Here is a tiny trained network, its code and every weight. The questions are about switching its units off for an input and a target symbol, where a switched-off unit gives its printed mean instead of its output.

import numpy as np


def w(rows, s, z=0):
    codes = np.array(rows[::2]) - 128.0
    scale = np.full(codes.shape[1], s)
    scale[-1] = z or s
    return codes * scale


def f(y):
    return np.maximum(y, 0)


def softmax(a):
    e = np.exp(a - a.max(-1, keepdims=True))
    return e / e.sum(-1, keepdims=True)


def log_softmax(a):
    a = a - a.max(-1, keepdims=True)
    return a - np.log(np.exp(a).sum(-1, keepdims=True))


def net(x, mask):
    ids = ['βγδεζηθλμξπσψω'.index(c) for c in x.split()]
    T = len(ids)
    res = E[ids] + P[:T]
    r = res
    for j in range(2):
        rows = slice(2 * j, 2 * j + 2)
        q, k, v = (r @ M[0][rows].T for M in (Q, K, V))
        z = softmax(np.where(np.tri(T) > 0, q @ k.T / 2**0.5, -1e9)) @ v
        o = O[0][rows]
        res = res + np.where(mask[j], z, o[:, -1]) @ o[:, :-1]
    y = f(res @ A[0][:, :-1].T + A[0][:, -1])
    res = res + np.where(mask[2:10], y, B[0][:, -1]) @ B[0][:, :-1]
    return log_softmax(res[-1] @ U[:, :-1].T + U[:, -1])


Q, K, V, O, A, B = {}, {}, {}, {}, {}, {}
E = w([
[171,58,252],'β',
[124,178,100],'γ',
[134,144,117],'δ',
[177,103,84],'ε',
[162,198,60],'ζ',
[143,188,114],'η',
[91,165,125],'θ',
[74,186,72],'λ',
[138,104,127],'μ',
[152,50,201],'ξ',
[221,133,81],'π',
[90,244,75],'σ',
[191,47,113],'ψ',
[132,157,111],'ω',
],0.019)
P = w([
[104,46,106],'0',
[193,142,62],'1',
[112,6,139],'2',
[245,169,62],'3',
[116,169,125],'4',
[159,182,107],'5',
[90,91,94],'6',
[186,161,164],'7',
[64,150,116],'8',
],0.011)
Q[0] = w([
[154,2,148],'h1',
[166,61,125],'h1',
[242,174,104],'h2',
[162,91,74],'h2',
],0.0098)
K[0] = w([
[167,17,54],'h1',
[132,1,45],'h1',
[152,108,110],'h2',
[93,48,172],'h2',
],0.0092)
V[0] = w([
[1,143,114],'h1',
[201,170,163],'h1',
[197,77,211],'h2',
[141,75,125],'h2',
],0.0099)
O[0] = w([
[203,31,170,148],'h1',
[178,123,247,140],'h1',
[76,150,88,2],'h2',
[207,254,200,133],'h2',
],0.0053,0.0032)
A[0] = w([
[153,144,254,231],'n1',
[90,88,137,1],'n2',
[119,134,73,147],'n3',
[88,103,50,72],'n4',
[161,105,176,229],'n5',
[101,195,155,46],'n6',
[164,124,204,243],'n7',
[172,210,108,1],'n8',
],0.009,0.0033)
B[0] = w([
[141,185,104,220],'n1',
[80,147,153,132],'n2',
[161,80,254,242],'n3',
[183,87,161,196],'n4',
[100,193,43,196],'n5',
[177,40,146,162],'n6',
[131,124,10,209],'n7',
[88,126,126,252],'n8',
],0.0064,0.0035)
U = w([
[185,179,6,225],'β',
[191,192,93,165],'γ',
[130,119,157,142],'δ',
[147,122,110,2],'ε',
[162,121,109,62],'ζ',
[128,109,58,1],'η',
[150,107,162,198],'θ',
[181,82,117,253],'λ',
[149,106,122,36],'μ',
[120,122,151,70],'ξ',
[179,123,150,61],'π',
[129,110,69,254],'σ',
[150,115,91,120],'ψ',
[151,119,121,76],'ω',
],0.013,0.0033)

Each question gives the input, a string of symbols that net reads in full, and the target symbol t.
The units are the heads (2 rows each of Q, K, V and O) and the neurons (one row each of A and B). Each row of codes is followed by its name. A weight is (code - 128) times the scale printed after its matrix; where a second scale follows, it is the last column's (O, A, B and U).
mask holds one flag per unit, heads first, then neurons. A switched-off unit (its flag False) gives its mean, the last column of its rows in O or B, instead of its output. The means were averaged over made-up inputs and are rounded, as every weight is.
A unit's drop is (log p(t) with every unit on - log p(t) with that unit switched off) / (log p(t) with every unit on - log p(t) with every unit switched off).
unit that matters most: the unit with the biggest drop
k most important neurons: the k neurons with the biggest drops, biggest first
heads that matter: for each layer, one digit per head in row order, 1 if its drop is at least 0.15 and else 0, layers parted by /
drop when u is switched off: that unit's drop, to one decimal
input β σ ω λ β, target β: unit that matters most : n7
input θ λ λ σ σ θ μ ω, target β: 4 most important neurons : n7, n5, n3, n1
input ε δ σ ψ λ σ ε θ, target β: heads that matter : 10
input θ μ μ ψ ε σ β δ, target β: heads that matter : 00
input δ ξ σ μ ψ λ ζ ω, target β: 2 most important neurons : n7, n3
input β ζ ψ ψ σ η σ μ, target β: heads that matter : 00
input θ μ λ σ σ λ ψ ξ, target β: 4 most important neurons : n7, n5, n1, n3
input σ ω σ δ σ σ ξ η, target β: 2 most important neurons : n7, n5
input ψ ω γ ψ δ λ σ δ, target β: 4 most important neurons : n7, n3, n5, n1
input σ λ σ σ λ σ λ θ, target β: 2 most important neurons : n7, n5
input ε σ σ ξ, target β: drop when n7 is switched off : 0.1
input θ σ β β ζ ζ σ ψ, target β: drop when h2 is switched off : -0.1
input λ δ σ σ σ λ ψ η, target β: drop when n3 is switched off : 0.2
input δ σ ω π λ σ π ψ, target β: drop when h2 is switched off : 0.0
